Below are the code and all the weights of a small trained network. Each question names an input and a target symbol and asks about switching units off, where a switched-off unit gives its printed mean instead of its output.

import numpy as np


def w(rows, s, z=0):
    codes = np.array(rows[::2]) - 128.0
    scale = np.full(codes.shape[1], s)
    scale[-1] = z or s
    return codes * scale


def norm(h):
    return h / np.sqrt((h * h).mean(-1, keepdims=True) + 1e-5)


def f(y):
    return np.maximum(y, 0)


def softmax(a):
    e = np.exp(a - a.max(-1, keepdims=True))
    return e / e.sum(-1, keepdims=True)


def log_softmax(a):
    a = a - a.max(-1, keepdims=True)
    return a - np.log(np.exp(a).sum(-1, keepdims=True))


def net(x, mask):
    ids = ['γεηθξπσψ'.index(c) for c in x.split()]
    T = len(ids)
    res = E[ids] + P[:T]
    r = norm(res)
    for j in range(2):
        rows = slice(3 * j, 3 * j + 3)
        q, k, v = (r @ M[0][rows].T for M in (Q, K, V))
        z = softmax(np.where(np.tri(T) > 0, q @ k.T / 3**0.5, -1e9)) @ v
        o = O[0][rows]
        res = res + np.where(mask[j], z, o[:, -1]) @ o[:, :-1]
    y = f(norm(res) @ A[0][:, :-1].T + A[0][:, -1])
    res = res + np.where(mask[2:14], y, B[0][:, -1]) @ B[0][:, :-1]
    return log_softmax(norm(res)[-1] @ U[:, :-1].T + U[:, -1])


Q, K, V, O, A, B = {}, {}, {}, {}, {}, {}
E = w([
[99,99,146,134],'γ',
[137,89,152,77],'ε',
[45,145,19,10],'η',
[159,111,135,100],'θ',
[160,104,119,97],'ξ',
[164,90,116,78],'π',
[165,123,133,78],'σ',
[149,130,163,91],'ψ',
],0.011)
P = w([
[83,147,100,253],'0',
[168,171,138,74],'1',
[149,165,159,83],'2',
[163,157,155,85],'3',
[156,145,167,88],'4',
[146,142,186,79],'5',
[152,126,175,75],'6',
[152,121,169,84],'7',
[156,111,182,75],'8',
[149,124,197,72],'9',
[154,120,186,64],'10',
[163,100,166,69],'11',
[164,107,184,67],'12',
[164,94,175,65],'13',
],0.0045)
Q[0] = w([
[111,135,193,91],'h1',
[130,120,118,120],'h1',
[2,95,171,178],'h1',
[113,164,70,179],'h2',
[138,141,117,194],'h2',
[116,146,124,178],'h2',
],0.015)
K[0] = w([
[101,143,2,254],'h1',
[150,50,103,121],'h1',
[20,208,27,57],'h1',
[231,108,216,29],'h2',
[149,41,197,22],'h2',
[73,107,216,12],'h2',
],0.0077)
V[0] = w([
[180,143,85,119],'h1',
[107,93,124,79],'h1',
[207,139,224,121],'h1',
[219,214,13,135],'h2',
[129,97,131,254],'h2',
[145,31,105,83],'h2',
],0.0075)
O[0] = w([
[30,89,164,149,152],'h1',
[236,206,231,226,166],'h1',
[80,188,130,21,164],'h1',
[84,38,233,88,162],'h2',
[43,100,63,202,255],'h2',
[253,79,88,200,187],'h2',
],0.0051,0.0038)
A[0] = w([
[151,148,231,166,182],'n1',
[96,118,148,202,154],'n2',
[184,59,200,161,181],'n3',
[131,88,75,90,138],'n4',
[163,60,122,203,115],'n5',
[139,166,222,98,142],'n6',
[12,125,113,106,218],'n7',
[189,138,156,184,206],'n8',
[175,97,77,53,6],'n9',
[128,177,236,67,159],'n10',
[75,196,48,137,85],'n11',
[77,2,211,90,125],'n12',
],0.0089,0.0015)
B[0] = w([
[159,155,119,88,171],'n1',
[158,207,190,119,150],'n2',
[52,211,160,120,209],'n3',
[138,98,144,126,171],'n4',
[101,178,189,90,174],'n5',
[119,106,133,86,176],'n6',
[254,107,47,118,184],'n7',
[212,73,139,82,162],'n8',
[79,199,194,166,175],'n9',
[99,90,130,63,194],'n10',
[48,157,185,103,182],'n11',
[117,98,101,186,254],'n12',
],0.0072,0.0082)
U = w([
[79,235,107,175,128],'γ',
[243,177,119,133,110],'ε',
[144,137,170,99,2],'η',
[157,94,86,168,177],'θ',
[80,99,183,205,102],'ξ',
[158,164,254,137,183],'π',
[91,59,174,88,130],'σ',
[109,156,90,37,156],'ψ',
],0.0082,0.0031)

Each question gives the input, a string of symbols that net reads in full, and the target symbol t.
The units are the heads (3 rows each of Q, K, V and O) and the neurons (one row each of A and B). Each row of codes is followed by its name. A weight is (code - 128) times the scale printed after its matrix; where a second scale follows, it is the last column's (O, A, B and U).
mask holds one flag per unit, heads first, then neurons. A switched-off unit (its flag False) gives its mean, the last column of its rows in O or B, instead of its output. The means were averaged over made-up inputs and are rounded, as every weight is.
A unit's drop is (log p(t) with every unit on - log p(t) with that unit switched off) / (log p(t) with every unit on - log p(t) with every unit switched off).
The circuit of an input: a set's keep is (log p(t) with only the set's units on - log p(t) with every unit switched off) / (log p(t) with every unit on - log p(t) with every unit switched off). Starting from the 12 units with the biggest drops (on a tie, the unit counted first), units are removed one at a time, each time the one whose removal leaves the highest keep (on an exact tie, the one counted first), for as long as the keep stays at least 0.8.
units of the circuit, in order: the units of the circuit, biggest drop first
unit that matters most: the unit with the biggest drop
k most important neurons: the k neurons with the biggest drops, biggest first
heads that matter: for each layer, one digit per head in row order, 1 if its drop is at least 0.15 and else 0, layers parted by /
drop of u: that unit's drop, to one decimal
input θ ψ ξ ε, target θ: heads that matter -> 00
input θ ξ ε σ θ ξ, target θ: heads that matter -> 00
input θ θ γ θ π ε ξ π σ σ π θ, target θ: unit that matters most -> h2
input ξ θ ε ξ ψ, target ξ: units of the circuit, in order -> (n12, h1)
input ε ε ψ, target ε: heads that matter -> 01
input γ γ σ ε θ ε π ψ ε γ ξ σ ξ, target γ: heads that matter -> 01
input ξ γ ψ γ γ ξ, target ξ: heads that matter -> 01
input ξ ε ε θ ε π π, target ξ: heads that matter -> 00
input θ γ ξ γ θ ψ ξ γ γ ψ, target θ: heads that matter -> 01
input γ γ ξ θ, target γ: heads that matter -> 01
input θ ξ σ ξ η γ γ θ θ η ψ ψ γ ξ, target θ: heads that matter -> 11
input γ ξ ξ ξ ξ, target γ: 2 most important neurons -> (n11, n10)
input ψ γ σ σ π θ θ ε σ ε θ, target ψ: units of the circuit, in order -> (h2, n7)
input θ ξ ε, target θ: unit that matters most -> n7
input ξ ε θ γ σ θ π π γ ξ ψ θ θ ψ, target ξ: units of the circuit, in order -> (n12, h2)
input ξ γ γ γ γ γ θ, target ξ: drop of n2 -> 0.0
input ε ε π γ, target ε: drop of h2 -> 0.6
input ε θ σ, target ε: drop of h2 -> 0.8
